Below are the code and all the weights of a small trained network. Each question names an input and a target symbol and asks about switching units off, where a switched-off unit gives its printed mean instead of its output.

import numpy as np


def w(rows, s, z=0):
    codes = np.array(rows[::2]) - 128.0
    scale = np.full(codes.shape[1], s)
    scale[-1] = z or s
    return codes * scale


def f(y):
    return y / 2 * (1 + np.tanh(0.7978845608 * (y + 0.044715 * y**3)))


def softmax(a):
    e = np.exp(a - a.max(-1, keepdims=True))
    return e / e.sum(-1, keepdims=True)


def log_softmax(a):
    a = a - a.max(-1, keepdims=True)
    return a - np.log(np.exp(a).sum(-1, keepdims=True))


def net(x, mask):
    ids = ['ΓΨβζηθτφ'.index(c) for c in x.split()]
    T = len(ids)
    res = E[ids] + P[:T]
    r = res
    for j in range(3):
        rows = slice(4 * j, 4 * j + 4)
        q, k, v = (r @ M[0][rows].T for M in (Q, K, V))
        z = softmax(np.where(np.tri(T) > 0, q @ k.T / 4**0.5, -1e9)) @ v
        o = O[0][rows]
        res = res + np.where(mask[j], z, o[:, -1]) @ o[:, :-1]
    y = f(res @ A[0][:, :-1].T + A[0][:, -1])
    res = res + np.where(mask[3:15], y, B[0][:, -1]) @ B[0][:, :-1]
    return log_softmax(res[-1] @ U[:, :-1].T + U[:, -1])


Q, K, V, O, A, B = {}, {}, {}, {}, {}, {}
E = w([
[81,185,61,113],'Γ',
[101,199,120,184],'Ψ',
[103,204,214,128],'β',
[101,126,134,130],'ζ',
[97,135,120,123],'η',
[83,188,131,109],'θ',
[118,86,162,148],'τ',
[148,114,5,220],'φ',
],0.016)
P = w([
[115,111,143,151],'0',
[152,98,133,57],'1',
[73,113,104,84],'2',
[102,140,145,187],'3',
[196,190,139,121],'4',
[144,135,63,6],'5',
[69,103,107,152],'6',
],0.016)
Q[0] = w([
[110,63,63,132],'H1',
[233,96,129,134],'H1',
[251,180,116,205],'H1',
[36,112,152,169],'H1',
[150,167,159,140],'H2',
[56,178,165,137],'H2',
[210,205,94,172],'H2',
[25,138,84,63],'H2',
[202,201,132,95],'H3',
[248,182,212,162],'H3',
[118,135,104,77],'H3',
[97,151,100,170],'H3',
],0.013)
K[0] = w([
[84,146,98,146],'H1',
[158,188,110,89],'H1',
[252,107,124,82],'H1',
[102,161,183,237],'H1',
[159,149,126,128],'H2',
[161,135,159,78],'H2',
[157,193,144,173],'H2',
[33,143,121,126],'H2',
[129,133,114,46],'H3',
[224,151,126,94],'H3',
[85,96,129,133],'H3',
[143,144,106,171],'H3',
],0.015)
V[0] = w([
[83,137,179,97],'H1',
[206,224,252,167],'H1',
[137,33,196,175],'H1',
[114,113,49,171],'H1',
[113,99,110,117],'H2',
[189,120,89,98],'H2',
[128,97,144,91],'H2',
[98,113,102,106],'H2',
[82,97,133,170],'H3',
[116,125,152,102],'H3',
[89,210,111,84],'H3',
[165,213,91,167],'H3',
],0.012)
O[0] = w([
[29,97,110,179,72],'H1',
[119,75,82,3,1],'H1',
[127,209,42,61,71],'H1',
[236,156,177,120,248],'H1',
[127,173,136,174,137],'H2',
[113,137,154,197,115],'H2',
[132,189,173,153,87],'H2',
[219,128,158,146,155],'H2',
[166,101,176,66,174],'H3',
[154,118,95,115,88],'H3',
[33,23,171,138,148],'H3',
[192,113,185,55,194],'H3',
],0.007,0.0091)
A[0] = w([
[44,50,95,128,66],'N1',
[76,125,198,6,131],'N2',
[105,38,78,117,202],'N3',
[174,126,156,127,53],'N4',
[155,99,52,154,254],'N5',
[138,31,76,151,53],'N6',
[127,94,77,152,121],'N7',
[127,151,96,143,133],'N8',
[122,182,145,158,170],'N9',
[126,175,162,56,172],'N10',
[56,143,80,128,161],'N11',
[80,127,40,109,61],'N12',
],0.013,0.0064)
B[0] = w([
[214,161,221,71,196],'N1',
[211,158,59,227,222],'N2',
[58,245,156,161,192],'N3',
[46,189,90,118,243],'N4',
[109,204,52,138,237],'N5',
[129,184,92,68,132],'N6',
[150,192,98,92,127],'N7',
[141,75,171,92,140],'N8',
[106,1,108,65,254],'N9',
[133,65,93,101,194],'N10',
[56,141,122,74,182],'N11',
[189,35,120,99,156],'N12',
],0.0092,0.007)
U = w([
[128,107,217,176,168],'Γ',
[188,147,108,176,143],'Ψ',
[135,185,165,70,2],'β',
[97,146,140,100,119],'ζ',
[92,148,150,121,167],'η',
[97,193,204,121,139],'θ',
[106,120,92,64,137],'τ',
[254,89,216,29,156],'φ',
],0.0087,0.0034)

Each question gives the input, a string of symbols that net reads in full, and the target symbol t.
The units are the heads (4 rows each of Q, K, V and O) and the neurons (one row each of A and B). Each row of codes is followed by its name. A weight is (code - 128) times the scale printed after its matrix; where a second scale follows, it is the last column's (O, A, B and U).
mask holds one flag per unit, heads first, then neurons. A switched-off unit (its flag False) gives its mean, the last column of its rows in O or B, instead of its output. The means were averaged over made-up inputs and are rounded, as every weight is.
A unit's drop is (log p(t) with every unit on - log p(t) with that unit switched off) / (log p(t) with every unit on - log p(t) with every unit switched off).
The circuit of an input: a set's keep is (log p(t) with only the set's units on - log p(t) with every unit switched off) / (log p(t) with every unit on - log p(t) with every unit switched off). Starting from the 12 units with the biggest drops (on a tie, the unit counted first), units are removed one at a time, each time the one whose removal leaves the highest keep (on an exact tie, the one counted first), for as long as the keep stays at least 0.8.
circuit, biggest first: the units of the circuit, biggest drop first
k most important neurons: the k neurons with the biggest drops, biggest first
heads that matter: for each layer, one digit per head in row order, 1 if its drop is at least 0.15 and else 0, layers parted by /
input τ φ ζ, target τ: circuit, biggest first	[H1, N12]
input Ψ φ θ, target Ψ: heads that matter	100
input φ Γ Γ τ, target φ: circuit, biggest first	[H3, H1, N3, N4]
input θ β Γ φ Ψ, target β: 2 most important neurons	[N3, N1]
input φ Γ φ θ, target φ: heads that matter	000
input Γ β Γ β τ, target β: heads that matter	101
input φ τ ζ Γ, target φ: heads that matter	000
input θ φ Γ Ψ η τ, target Γ: heads that matter	100
input φ φ Ψ Γ φ Γ, target Ψ: circuit, biggest first	[N2, H3, N9]
input Ψ φ Ψ, target Ψ: circuit, biggest first	[N2, H1, N9, H3]
input φ θ Γ φ τ, target θ: 2 most important neurons	[N3, N9]
input τ Γ τ, target τ: heads that matter	101
input φ Ψ φ Ψ τ Γ η, target Ψ: circuit, biggest first	[N2, H1, H3]
input Ψ β Ψ θ, target Ψ: 2 most important neurons	[N2, N9]
input η Γ Γ Γ η, target Γ: circuit, biggest first	[H1, H3, N5]
input Γ Ψ Ψ η φ ζ, target Ψ: circuit, biggest first	[N2, N9]
input Ψ φ η, target Ψ: circuit, biggest first	[N2, H1]
input φ Γ β, target Ψ: 2 most important neurons	[N2, N1]
input β θ Ψ Γ, target β: 4 most important neurons	[N3, N1, N11, N12]
input ζ τ θ τ φ Γ Ψ, target τ: circuit, biggest first	[H1]
input Γ ζ τ β φ Ψ τ, target β: circuit, biggest first	[N3, H1, N1, N6]
input φ θ θ Γ ζ Γ, target θ: 2 most important neurons	[N3, N9]
